(in the rows, 128 means zero)
Each row is followed by its class.
[152  89 126 165 113 105 143 141 124 125 151 124 142 152 119 153 136 156
 143 152 132 137 154 146 123 108 108 125 105 120 132 108 133 166 116 103
 115 143 137 114 100 118 151 139 126 103  81 102] : (19)
[142  98 125 135 126 123 113 100  24 132 153 176 153 177 170 189  93  72
 125 174 162 136 158 144 146 125 148 123 126 101 128  94  92 169 109 143
 115 148 113 108 122  97 142 113 164  83 156 149] : (30)
[175 129 142 159 136 150 158 115 103 160 150 162 138 152 136 156 140  90
 182 133 172 133 113 166 121 106 100 145 159 152 160  97 109 148 149 111
 134  73 101 132 162 131 137 154 137  73  54 125] : (91)
[137 167 135  70 115 143 131 121 110 113  95 108 128 122 146 142 141 105
 133 101 136 143 134 136 124 146 139 125 155 134 158 123 164 117 100 103
 139 114 115 139  72 126 140 125 123 125 129 146] : (137)
[112 124 129 139 104 136 148 135 105 101 123 131 114 125 157 108 117 155
 139 139 112  91 130  96 133 135 125 139 142 115 117 100 126 146 121 115
 125 111 113 128 165 118 134 134 119 142 128 151] : (70)
[105 115 164 121 107 160  62 100 113 135 104 173  74  92 165 116  94  98
 146  92 163 135 147 117 161 112 150 121 135 180  66 120 140 112 115 171
  78 147 119 146 110 116 100  99 151  55 145 186] : (52)
[135 165 166 136 173  55  63  48 166 166 113  85 128 127 143 117 139  94
 103 155  77 133  96 112 190 125 142 109 124 126 183 125 149 173 155 120
 107  96 133 116 111 204 110 179  83 165 157 144] : (186)
[121 129 154 119 110 147 150 144 113 136  97 138 107 130 149 124 131 103
 119 109 152 137 158 145 112 134 103 143 146 121 138 123 168 108 141 106
 131 109 118 128 121 112 147 117 115 120 116 146] : (91)
[127 126 134 127 118 137 152 135  95 113 112 133 126 136 137 116 123 145
 133 151 109  98 120  99 132 132 126 142 145 114 117 109 125 151 126 115
 115 112 113 133 154 119 131 140 124 143 123 160] : (137)
[122 111 123 156 120 114 139 108 142 133 136 111 141 110 138 131 147 161
 134 146  90 144 125 136 115 107  99 117 105 145 139 116 132 178 134 115
 110 127 124 124  98 113 124 140 132 169 116 104] : (19)
[168 116 125 161 110 162 116 115  60 186 139 176 134 124 151 117 141  57
 126 147 188 116 136 252 136  85 143 146 189  88 163 138 182  62 108 149
 148  91  78 163 123 118  96 129 161  81  58 125] : (34)
[163 101 183 185 161 136  97 110 157 108 168 136 181 159  87 135 128  90
 175 177 128 155 114 175 139 147 144 128 133 137 193 153 146 143 186  99
 128  95 172  82 125 141 147 162 105  85 125 115] : (137)
[200 178 214  94 147 156  85  57  99 167  89 155 128 218 102 115 143  99
 128 121 147 122 197  93 127 107 190 109 173 116 162 163 113  98  92 122
 126  52 156  93 139 187 123 165 146  83 118 114] : (117)
[145 143 145 186 108  98 134 140  98 119 141 110 134 151  91 122 132 149
 155 160 108 161 133 156 139  98 116 132 112 120 132 112 148 168  97 116
 127 168 161 109  87 136 133 103 108 137 110 107] : (30)
[107 180 162  82 120 144 132 126 137 141  83 124 128 115 137 127 138  84
  91 102 151 155 134 147 110 139 134 126 153 134 143 161 167 102 143 107
 145 116 134 138 100 128 141  79 133 139 117 138] : (186)
[146 183 135 133  95 130 170 158 131 139 117 167 140 134 138 148 103 122
 154 158 127 128 141 172 157 116 124 113 174 142 160 147 123 168 143 107
 106 134  78 154 198 143 114 143 111  90  54  94] : (70)
[191 173 148 122 145 151 171  79 117 196 100 163 102 142 164 147 109  78
 162 140 187 169 112 149 143 133  96 109 146 108 151 154  27 138 149 159
 106 124 182 160 194 137 143 136 181 133 117  76] : (91)
[131 157 178 122 106 128 111 129  71 153 107 176  66 139  82  64 132 140
 153 153 129 137 191 197 123 129 144 142 131 171 153 100 171 168 112 150
 169 146 100 143 159 109 112 149 147 124 107  83] : (19)
[115 160 139 123 125 134 145 133 126 116  96 127 145 120 151 123 144  98
 131 102 127 142 122 133 105 143 132 135 153 132 151 141 151 130 118  96
 115 111 120 132 122 119 127 104 127 113 131 155] : (107)
[121  75  98 141 101 115 133 114 142 137 201 108 163 154 131 144 131 130
 100 186  93 158 141 180 126 121 129 112 123 134 154 106 132 150 109  98
 127 139 161 106  96 125 133 139 112 129  75 102] : (19)
[165 175 140 163 127 134 118 126  90  87  90 151 169 126 120 159 117 147
 120 137 114 145 116 109 138  82 148 115 112 143 133 158 120 199 131 126
  81 152  93 103 145 101 136 150 154 138 163 115] : (19)
[ 93 142 139  78 110 139 140 120 130 105 102 116 110 126 154 117 134  82
  96 103 148 152 149 127  97 155 137 117 145 128 158 119 151 115 114  94
 140 117 137 142 110 125 152 100 120 117 119 143] : (70)
[ 82 172 115 129 112 145 129 102  61 166 207 166 103 134  90 147  75 116
 145 143  85 115 123 104 165 116 122 131 177 193 130  93  94 122 132 181
  83 161 123 129 104 114 104 133 140 126  84 155] : (137)
[102 151 153 100 132 127 132 134 127 120  99 140 149 135 148 103 132  85
 109 102 140 146 149 126 110 144 146 127 150 125 131 135 140 132 124  97
 127 127 138 133  98 108 133 110 115 116 142 158] : (107)
[139 103  86 111  98 142  85 173 122 117 126 110  98 138 145 161 150 142
 167 121 123 125 142 202 142 111 116 140 133 139  95  99 152 129  89 133
 133 169  48 129 127 132  60 138 143 121 143 223] : (107)
[150 126 173  96 105 172  95 130 156 118  93 131 103 110 135  67 185  88
 142 147 170 162 171 177  78  87 134 115 168 123 115 109 169 129  76  96
 150  75 107 139 155 115  93 166  97  89  92  98] : (91)
[127 145 143 129 116 111 143 107 122 130 129 109 136  96 118 132 139 155
 118 145 109 136 128 134 119 112 119 119 120 152 125 111 147 147  97 126
 124 107 125 129 100 140 121 145  88 153  91  94] : (186)
[ 99 157 159  90 122 151 140 108 126 128  95 124 133 103 151 131 131  88
 131 108 147 129 144 139  98 150 131 121 161 141 149 134 166 113 122  98
 128  89 128 145  76 126 134 102 119 129 102 149] : (186)
[158 172 116 160 130 123 131 122 132  90 123 136  71  83  83 165 111 145
 167 110  96  92  90  77 118 115 130 154 154 126 125 149  82 164 105 134
 103 148 118 133 115 139 139 181 157 118 132 205] : (70)
[181  85 137 123 100 163 164  99  38 131 168 139  99 145 150  88 109 153
 158  99 173 108 123 175 153 116 126 164 146 151 140 110 126 118 101 161
 138 103 105 151  78 102 138 175 123 100 100 107] : (107)
[182  93 107 172 134 114 121  93 143 188 103 163 116 101 159 105 127  90
 117  91 186 162 102 194 125 126 111 112  85  79 131 171 105  97  90  89
 113 153 195 111 135 121 133 120 158  83 109 104] : (52)
[125 118 145 126 107 138 144 126 110 111 117 129 111 124 154 122 126 139
 120 156 121 108 119 109 133 136 133 149 144 121  98 118 135 147 129 119
 115 115 117 131 141 124 132 128 125 133 115 158] : (186)
[118 151 145  81 133 129 126 115 130 125  94 134 138 105 153 115 131 102
 129  87 145 141 161 139 113 139 123 117 129 123 156 134 155 110 102 110
 125 108 115 124  92 128 133 111 126 127 133 128] : (105)
[143 160 103 131 112 118 140 174 119  99 126 139 177 137 122 155 101 185
 115 113 106 124 180  84 121 117 122 110 127  78 131 104  87 127  91 112
 108 147 180  98 149 149 164 108 106 114 122 182] : (70)
[120 135 120 106 129 130 137 137  87 133  97 121 110 130 157 112 148  88
  99 115 145 144 115 146 121 163 128 136 150 118 161 120 160 115 150 111
 123 124 126 152 115 121 139 105 150 116 126 135] : (91)
[161 160 133 166 112 112 140 137  68 146  99 163 121 140 155 143 129 128
 114 117 125 103 126 129 139 147 146 151 146 112  89 116 126 116 148 177
 137 126 130 130 122 147 112 154 120 114 155 160] : (186)
[117 154 142 103 112 133 140 136 111 129 117 125 119 144 129 124 130  94
 142  82 155 133 165 148 102 142 137 120 138 135 131 137 166 125 120  99
 172 123 119 125  75 104 158  97 134 130 138 141] : (19)
[245 162 165 134  81 219 169  97 140 158 122 168 115 103 106  94 117 171
 237 105 148 144 147 139 131 109 105 176 157 142 129 129  84 122 129 160
 167  79 141 140 147 160 130 141 131 155  73 149] : (34)
[145 109 139 153 107 128 132 121  92 128 156 118 147 156 110 132 130 156
 102 163 106 134 136 160 133  62 135 128 118 138 130 132 138 158  99 122
 153 134 117 117  96 130 128 129 141 142  77 100] : (105)
[158 188 201 165 138  94 135 162 214 163 122 100 156 168  39  89 113 100
 225  51 153 113  93 203 117  97 124 111 116 136 138 184 137 197 106  67
  88 116 141 106 105 162 119 115  81 102 115 127] : (30)
[129 160 132  96 131 132 136 124 106 128 108 120 120 124 153 125 139  88
  99  85 160 127 143 128 115 146 118 138 152 115 141 135 164  62 121 104
 131 127 163 128  95 128 156 107 134 123 113 118] : (91)
[108 143 162 105 134 136 153 118 122 122  93 132 119 110 141 139 128  89
 117 109 158 146 125 148 100 145 109 137 136 110 156 136 144 115 130 115
 108 114 121 139 104 112 147 115 124 142 135 167] : (186)
[166 139 142 144 119 128 143 102 101 117 163  94 109 143 125 113 143 130
 157 153 116 141 128 123 114 119 124 138 124 125 138 101 121 169 113 120
 125 139 154 123 106 127 135 150 139 154 105  88] : (91)
[112 149 161 115 126 133 153 135 159 112 120 108 136 109 149 147 133  96
 156 113 159 142 124 143 110 150 111 139 133 139 123 128 169 143 157 104
 120 116 139 120  78 109 153  98 112 122 115 121] : (186)
[147 131 165 153 134 109 153 122 134 108 155 106 121 126 111 128 127 175
 147 148 105 156 128 145 125 112 115 123 114 144 135 134 124 164 108 113
 108 133 169 109  85 122 159 146 107 149 120 122] : (117)
[155 120 135 166  93 129 135 107  81 148 144 120 110 126 124 127 128 160
 130 127  99 118 146 161 127  98  88 121 133 126 145 145 155 122 113 102
 107 144 146 121  82 139 110 125 139 164  96 124] : (52)
[134 148 180 178 138 129 130 149 171 119  66 130 154 117 124 130 131 154
 131 167 118 117 103 141 147 156 137 169 139 172 145 102 163 119 118 140
 109  66 152 145 178 153 139 171  90 104  80 178] : (137)
[145 123 127 183 147 130 141  94  81 122 146  92 134 167 107 116 137 141
 149 168 108 152 119 130 112  99 118 108 115 140 151 122 105 173 127 114
 119 126 161 116  94 137 124 142 129 170 107 103] : (117)
[143 127 146 177 115 127 137 156  99 119 165 120 147 171  92 116 137 172
 117 150  97 150 138 138 122  88  99 141 117 164 139 119 118 179 148 116
 110 165 129 107 129 111 118 141 128 147  93 117] : (107)
[ 92 151 186 171 121 122 127 173 165 124  63 156 113 102  99 146 125 148
 127 140 119 121 108 103 167 115 167 150 144 130 100 136 185 136 189 146
 117 156 103 162  61 121 127 137 117 131 108 204] : (186)
[114 124 142  99 108 140 118 121 113 144 121 140 122  97 156 129 129  89
 125 115 160 141 144 171 115 145 120 115 142 118 168 132 157 103 105 116
 125 117 128 145  87 117 128  92 152 124 116 146] : (105)
[162 191 152 140 135 111 133 127 150 146  91 173  68 125 101 101 145 133
 138 112 119 131  87 200 167 154 120 154 157 175 112 137 134  67 133 142
 148 165 162 146 189 183  84 185 118 159 116 153] : (52)
[174 155 115 114 146 131 128 114  66 121 170 145 168 126 161  78 128 109
 145  92 158 153 120  79 152 171 155 110 124  97 114 105  85 108 105 112
  60 128 113 119 105 103 127 124 147 139 128 168] : (91)
[154  92 128 174 119 142 148 100 110 127 120 131 130 117 127 121 139 151
 146 134 119 153 126 150 107  95 113 124 101 151 138 102 122 172 115 107
 131 129 139 132  95 130 133 141 127 137  84 113] : (34)
[162 115 150 154 119 118 141 125  91 136 138 125 138 140 112 139 139 161
 136 154 122 144 152 148  98 112 113 133 123 129 140 130 109 143  84 117
 125 123 138 128  97 117 127 145 122 126 104  98] : (117)
[142 135 133 198 125 120 155 111 109 131 137 142 110 126 118 121 141 144
 156 153 102 134 137 156 116  78 118 144 109 151 106  83 143 173 114 126
 144 148 132 116 128 135 125 142 133 147  66 122] : (34)
[127 158 144 101 141 128 144 119 111 114 103 130 126 108 133 101 147  94
 135  99 154 138 133 171  94 134 129 133 135 121 140 107 158 129  83  96
 123 120 134 135 105 114 139 112 135 142 117 135] : (34)
[159  75 178 130 124 131 101 106 128 155 128 168  79 140 130 133 136 144
 122 155 145 148 156 175 145 175 118 116 102 119 171 128 132 107 155 109
 101 145 163 111 157 157 134 138 166 118  97 166] : (186)
[ 76 139 132 156 149 104 111 166  90 120  89 109  74 175 120 142 137 136
 109 181 145 140 158 112 199 139  72 138 158 131 144  84 175  21 153 161
 147 153 135 146 174 168 140 100 104 153 110 163] : (30)
[136 117 127 125 114 138 146 141 116 109 130 114 114 126 145 115 126 137
 130 142 118 102 122 105 130 141 129 147 143 113 107 114 136 140 133 116
 117 112 118 131 154 126 137 137 123 139 124 151] : (91)
[158 113 134 162 132 134 137 121 127 106 131 115 141 133 124 132 142 172
 168 142 129 139 141 136 121 101 109 104 102 134 129 117 121 182 123  91
 113 117 142 100 108 124 138 140 140 129  86  95] : (70)
[139 111 165 129 151 124 127  48 112 180 112 141  67 184 132 119 135 125
 149  88 124 119  95 102 172 137 164 127 123 158 148 108 115 118 142 150
 145  92 126 135 113 170 126 164 161 117 140 155] : (52)
[128 153 152 102 109 128 155 126 134 120 118 113 143 128 150 158 137  93
 130  99 144 148 130 133 112 140 119 126 132 149 132 147 144 139 133  97
 117 134 109 139  95 124 127 100 119 141 125 137] : (107)
[118 158 185 104 122 141 123 117 134 114  87 122 128 120 153 130 132  86
 115 117 152 143 141 139 117 124 133 124 160 135 138 150 163 133 144  98
 130 117 137 146  69 124 145 112 115 124 121 146] : (186)
[ 78 189 130 109 139 125 111 126  97 204 123 148 149 154 123  74 127 140
 182  69 122 137 116 121 152 151 158 105 112 150 161  76 112 149 122 149
 131 102  94 118 163 113  94  59 168 129 153 117] : (70)
[132 116 128 133 113 131 154 139 105 110 128 123 116 128 154 117 127 129
 123 139 121 102 121 106 125 142 128 142 138 108 110 109 139 141 133 114
 108 113 115 128 163 124 137 139 119 133 127 149] : (91)
[126 180 169 183 132 149 113  97 113 116  52 162  80  75 122 111 122 119
 182 200 113 150 106 126 174 137  73 129 186 190 166 144 154 161 156 104
  92 112 134 132 149 125 108 172 104 158 112 101] : (30)
[127 126 102  82 144  93 168 113 157 147 138 145 116 104 141 129 122 100
 227 109 121 122 108 119 158 174 117 150 130  96 146  98 137 183 173 124
 123 108  56 115 117 131 123 133 100 104 162 112] : (30)
[157 149 113 135 154 110 160  85  80 111 128 151 103 115 108 135 121 106
 227 115 155  95  99 107 137  79 123 124 137  99  93  68  97 179 101 154
 100 135 119 139  74 133 111 201  96 110 124 107] : (137)
[117  46 126 211 112 122 154 128 151 186 115 134  79 200 146  86 141 119
 147 155 130 180 134 181 154 127  89 167  96 127  86  86 139 155 165 132
 153 131 163  89 109 107 132 136 106 105 112 132] : (19)
[112 124 136 132 105 130 142 131 108 101 126 132 117 126 164 113 120 145
 126 145 112  97 133  99 134 135 129 136 145 122 117 100 130 151 124 115
 115 107 116 127 167 122 135 131 119 128 124 150] : (70)
[133 189 163 135 124 157 189 124 111 173  67 166 126 148 106  83 165 185
 208  93 108 118 116 123 114 152 154 101 192 135 158 139  97 103  99 112
 218  54 125 164  96 103 120 179 132 194 153 111] : (19)
[ 92 167 149 100 130 137 144 126 113 118  70 134 121 116 142 122 125  91
 116  90 152 127 152 113  97 143 119 115 156 146 144 126 164 104 137 100
 131 109 149 142  91 132 141 113  87 138 134 145] : (117)
[118 118 126 138 116 146 146 125 115 111 119 137 118 121 135 116 122 138
 147 142 116  90 118  97 127 132 137 144 138 128 110  94 138 145 124 113
 126 117 122 127 161 127 131 129 127 149 115 148] : (34)
[189 202 181  81 142 140 136  96 159 181  99 170  59 133 149 130 130  63
 183  41 221 102 150 154 149 167 119 154 143 135 139 148 158  71 134  97
 126 160 156 108 103 120 153 150 185 115  80  80] : (34)
[126 147 133  87 129 154 145 120 104 112 128 124 109 127 145 118 137  81
 145  99 147 141 137 150 106 145 111 136 162 143 143 120 143 113 135  98
 130 121 114 138  97 118 133 125 131 135 118 152] : (91)
[144 180 133 150  94 128 178 170  27 145 127 160 109 153 148 133 121 162
 170 106 122 131 133 124 169 179 164 163 142 123 138 114 148 128 119 145
 134 167  71 145 102  87 137  86 191 132 123 190] : (107)
[140 160 121 144 120 110 154 116 125 113 123 123 127 125 124 118 131 136
 133 124  96 137 137 128 109 123 112 112 121 115 155 117 120 175 114  81
 117 134 136 105 127 140 130 153 108 163 113 135] : (70)
[158 109 132 179 134 144 141 100 110 117 125 114 139 133 137 111 143 155
 155 161 122 140 124 124 131 110 130 113 119 139 112 109 116 148 101 103
 130 115 153 128 102 129 132 142 136 162  84 114] : (34)
[120 120 128 129 113 133 147 126 119 104 126 135 127 128 140 120 122 138
 147 145 119  96 131 110 129 135 135 136 142 120 111 111 139 147 120 113
 121 108 113 129 150 120 139 135 124 143 127 157] : (19)
[129 105 125 124 106 140 157 137 110 114 133 122 110 136 151 127 125 135
 138 143 121 101 127 105 131 138 125 150 139 117 108 101 140 141 137 117
 123 112 111 127 153 125 137 135 119 128 117 141] : (91)
[165 184 187 120 144 151 116  84 103 116 106 151 119 152  87 133 120 116
 198 128 129 126  98 180 147 104 137 166 146 119 191 148 124 151 116  88
 140 168 131 112 116 140 126 144 166 173 130 165] : (186)
[132 122 123 172 115 174 120 155 105 116  94 129 105 164 171 155 148 172
 134 120 107 136 141 111 127 110 163 123 138 126 144 116 141 102 168 201
 108 141  92 132 115 113 103 164 175 108 166 164] : (117)
[108 151 157  97 124 118 160 129 104 110 119 123 110 128 130 147 138 109
 143 116 140 143 157 128 113 156 127 116 136 143 130 117 161 143 126 119
 120 121 119 133  94 122 139 109 119 132 136 137] : (107)
[146 130 165 196 113 138 123 100 128 135 102 135 135 106 173 203 124 170
 162 115 102 126  95  66 144  67  97 127 116 129 140 151  96 140 112 165
  38 110  62 125 175 113 111 132 165 101 170 145] : (52)
[231 172 123 163 124 172 102 121 124 208  85 139 104 159 105 114 151 133
 194  97 150 145 143 181 144 149 112 136 157 160 171 154  93  79  96 115
 192 118 102 130 105 132  81 217 150 162  95 113] : (34)
[164 121 120 150 132 123 143 121 130 141 107 120 158 145 136 137 133 155
 119 153 105 145 142 185 130 102 106 150 100 132 139 129 136 164 119 109
 148 130 128 100 115 134 131 145 132 156  93 112] : (30)
[164 108 121 169 128  95 137 131  95 142 146 128 131 158 100 135 124 153
 120 159 110 139 131 145 149 103 102 116 112 120 119 113 122 183 122  96
  94 134 138 102 129 144 127 141 116 130  93 147] : (52)
[126 120 130 129 117 140 148 127  94 103 115 132 120 130 145 118 124 143
 147 154 111  99 123 103 138 130 126 136 140 122 112 101 143 157 133 111
 113 110 113 125 151 125 132 134 120 133 118 152] : (137)
[122 153 151 105 120 129 136 118 124 143  97 124 122 132 153 119 147  86
 132  94 161 131 123 147 111 136 123 127 144 124 134 101 145 121 100  96
 127 125 149 143  98 122 130 108 129 142 124 129] : (34)
[113 152 132 117 127 132 146 128 124 108 124 115 132 130 120 122 129  85
 134 103 147 120 124 165  98 130 116 136 156 124 130 150 153 111 115 100
 140 114 144 126 100 116 148 109 120 144 140 144] : (19)
[117 117 128 115  94 136 147 140 108  99 122 126 102 125 154 113 121 156
 118 136 116  89 132 109 130 141 132 144 137 120 111 100 141 148 114 113
 124 112 108 127 166 121 136 133 124 137 121 156] : (70)
[125 151 152 128 131 125 133 118 102 119 105 136 118 104 141  86 137  83
 129  88 162 138 137 121 107 151 125 134 132 139 130 129 167 118 148 113
 146 113 126 137  84 120 145  99 120 128 129 133] : (30)
